Below are the code and all the weights of a small trained network. Each question names an input and a class and asks about switching units off, where a switched-off unit gives its printed mean instead of its output.

import numpy as np


def w(rows, s, z=0):
    codes = np.array(rows[::2]) - 128.0
    scale = np.full(codes.shape[1], s)
    scale[-1] = z or s
    return codes * scale


def f(y):
    return np.maximum(y, 0)


def log_softmax(a):
    a = a - a.max(-1, keepdims=True)
    return a - np.log(np.exp(a).sum(-1, keepdims=True))


def net(x, mask):
    res = np.array(x, float).reshape(1, 8) / 4 @ E
    y = f(res @ A[0][:, :-1].T + A[0][:, -1])
    res = res + np.where(mask, y, B[0][:, -1]) @ B[0][:, :-1]
    return log_softmax(res[-1] @ U[:, :-1].T + U[:, -1])


A, B = {}, {}
E = w([
[118,255,119,151,65,60,113,115,185,169,87,171],'x0',
[129,140,131,140,137,130,126,134,126,117,132,126],'x1',
[141,132,152,157,109,133,164,135,108,101,127,154],'x2',
[152,142,119,112,115,142,147,133,124,96,127,124],'x3',
[62,120,168,89,82,150,149,223,167,96,177,82],'x4',
[40,174,21,103,162,41,234,133,72,155,209,141],'x5',
[138,131,130,100,144,112,123,142,155,125,131,135],'x6',
[132,145,144,119,144,131,130,131,125,122,128,134],'x7',
],0.01)
A[0] = w([
[81,155,73,85,133,76,187,103,80,132,222,164,131],'n1',
[159,65,204,188,69,207,8,74,225,110,52,150,252],'n2',
[153,130,88,140,176,107,162,72,78,140,141,213,90],'n3',
[134,111,169,158,86,212,131,179,123,120,124,140,253],'n4',
[98,69,133,174,64,196,114,185,174,129,131,39,42],'n5',
[54,148,4,86,169,72,232,184,40,174,203,183,193],'n6',
[32,108,136,76,107,111,158,230,127,142,155,79,123],'n7',
[99,69,187,92,98,201,119,182,173,77,130,93,153],'n8',
[126,190,128,190,20,50,136,112,156,199,68,124,175],'n9',
[80,254,171,103,20,83,102,205,158,142,134,115,195],'n10',
],0.0069,0.0048)
B[0] = w([
[60,146,81,168,116,112,173,105,102,131,156,117,199],'n1',
[255,127,173,99,177,96,73,156,197,96,88,139,250],'n2',
[51,133,124,119,147,135,127,94,85,134,102,118,174],'n3',
[155,87,178,26,152,110,74,139,118,161,103,124,179],'n4',
[119,100,122,110,84,182,124,179,137,111,109,138,163],'n5',
[49,154,144,179,24,105,167,103,49,126,154,103,244],'n6',
[176,80,170,168,89,170,218,153,104,91,157,49,175],'n7',
[147,58,148,97,156,148,122,169,140,120,117,126,186],'n8',
[147,170,105,110,153,89,123,88,81,142,67,140,199],'n9',
[158,98,144,80,152,80,82,70,58,175,93,100,200],'n10',
],0.0095,0.017)
U = w([
[198,37,197,101,202,142,2,96,106,101,51,69,244],'0',
[58,80,97,98,133,115,169,105,23,178,155,85,255],'1',
[136,27,175,81,141,246,39,243,227,67,120,102,54],'2',
[62,114,130,148,85,196,202,210,118,39,233,32,10],'3',
[251,248,143,119,168,130,56,105,211,122,44,219,11],'4',
[43,197,73,154,126,79,142,70,90,145,113,183,26],'5',
],0.0062,0.0047)

Each question gives the input, the list of numbers given to net, and the class t.
The units are the neurons (one row each of A and B). Each row of codes is followed by its name. A weight is (code - 128) times the scale printed after its matrix; where a second scale follows, it is the last column's (A, B and U).
mask holds one flag per neuron, in row order. A switched-off neuron (its flag False) gives its mean, the last column of its row in B, instead of its output. The means were averaged over made-up inputs and are rounded, as every weight is.
A unit's drop is (log p(t) with every unit on - log p(t) with that unit switched off) / (log p(t) with every unit on - log p(t) with every unit switched off).
The circuit of an input: a set's keep is (log p(t) with only the set's units on - log p(t) with every unit switched off) / (log p(t) with every unit on - log p(t) with every unit switched off). Starting from all 10 units, units are removed one at a time, each time the one whose removal leaves the highest keep (on an exact tie, the one counted first), for as long as the keep stays at least 0.8.
units of the circuit, in order: the units of the circuit, biggest drop first
most important unit: the unit with the biggest drop
k most important neurons: the k neurons with the biggest drops, biggest first
drop when u is switched off: that unit's drop, to one decimal
input [1,4,-5,-6,-3,0,-4,2], class 4: most important unit	n6
input [-6,5,6,3,3,1,2,5], class 3: 3 most important neurons	[n2, n10, n7]
input [5,6,-6,3,-2,2,2,8], class 5: units of the circuit, in order	[n2, n7, n8]
input [2,6,-6,0,-3,-8,8,2], class 4: units of the circuit, in order	[n2, n10]
input [2,-8,8,3,-7,-8,2,8], class 4: units of the circuit, in order	[n2, n10]
input [3,4,1,1,-1,-6,-5,0], class 4: units of the circuit, in order	[n2, n7]
input [0,-7,-8,8,-6,1,-5,-3], class 1: 2 most important neurons	[n2, n9]
input [-7,8,2,3,3,-5,1,8], class 2: units of the circuit, in order	[n10, n5]
input [-2,6,7,3,2,7,4,-1], class 3: 2 most important neurons	[n7, n9]
input [-1,6,-8,-5,5,-6,4,8], class 2: units of the circuit, in order	[n5, n9]
input [-6,8,8,2,2,5,-2,-4], class 3: units of the circuit, in order	[n10, n7]
input [0,1,2,-7,7,0,-4,-1], class 2: 3 most important neurons	[n6, n9, n5]
input [8,7,-2,1,-7,1,7,7], class 5: 2 most important neurons	[n2, n3]
input [5,-5,-1,-1,0,-7,2,2], class 4: units of the circuit, in order	[n2]
input [4,-8,7,-1,-1,-6,-6,-6], class 4: units of the circuit, in order	[n2, n7]
input [0,2,0,-3,1,-7,-7,-2], class 2: 2 most important neurons	[n10, n5]
input [0,3,3,2,6,0,8,-3], class 2: 2 most important neurons	[n6, n9]
input [0,6,1,7,4,7,-4,-2], class 3: 3 most important neurons	[n7, n9, n4]
input [0,-1,6,-1,7,2,4,1], class 3: 3 most important neurons	[n7, n9, n3]
input [4,1,-1,6,7,0,-7,-8], class 0: 2 most important neurons	[n10, n6]
input [-3,-1,-7,-1,2,2,5,5], class 3: most important neuron	[n10]
input [2,-4,5,-1,-5,-7,-5,1], class 4: 2 most important neurons	[n2, n10]
input [-4,-3,6,7,6,7,2,6], class 3: drop when n7 is switched off	0.2
input [-6,2,-6,-7,-6,2,-5,5], class 1: drop when n2 is switched off	0.2
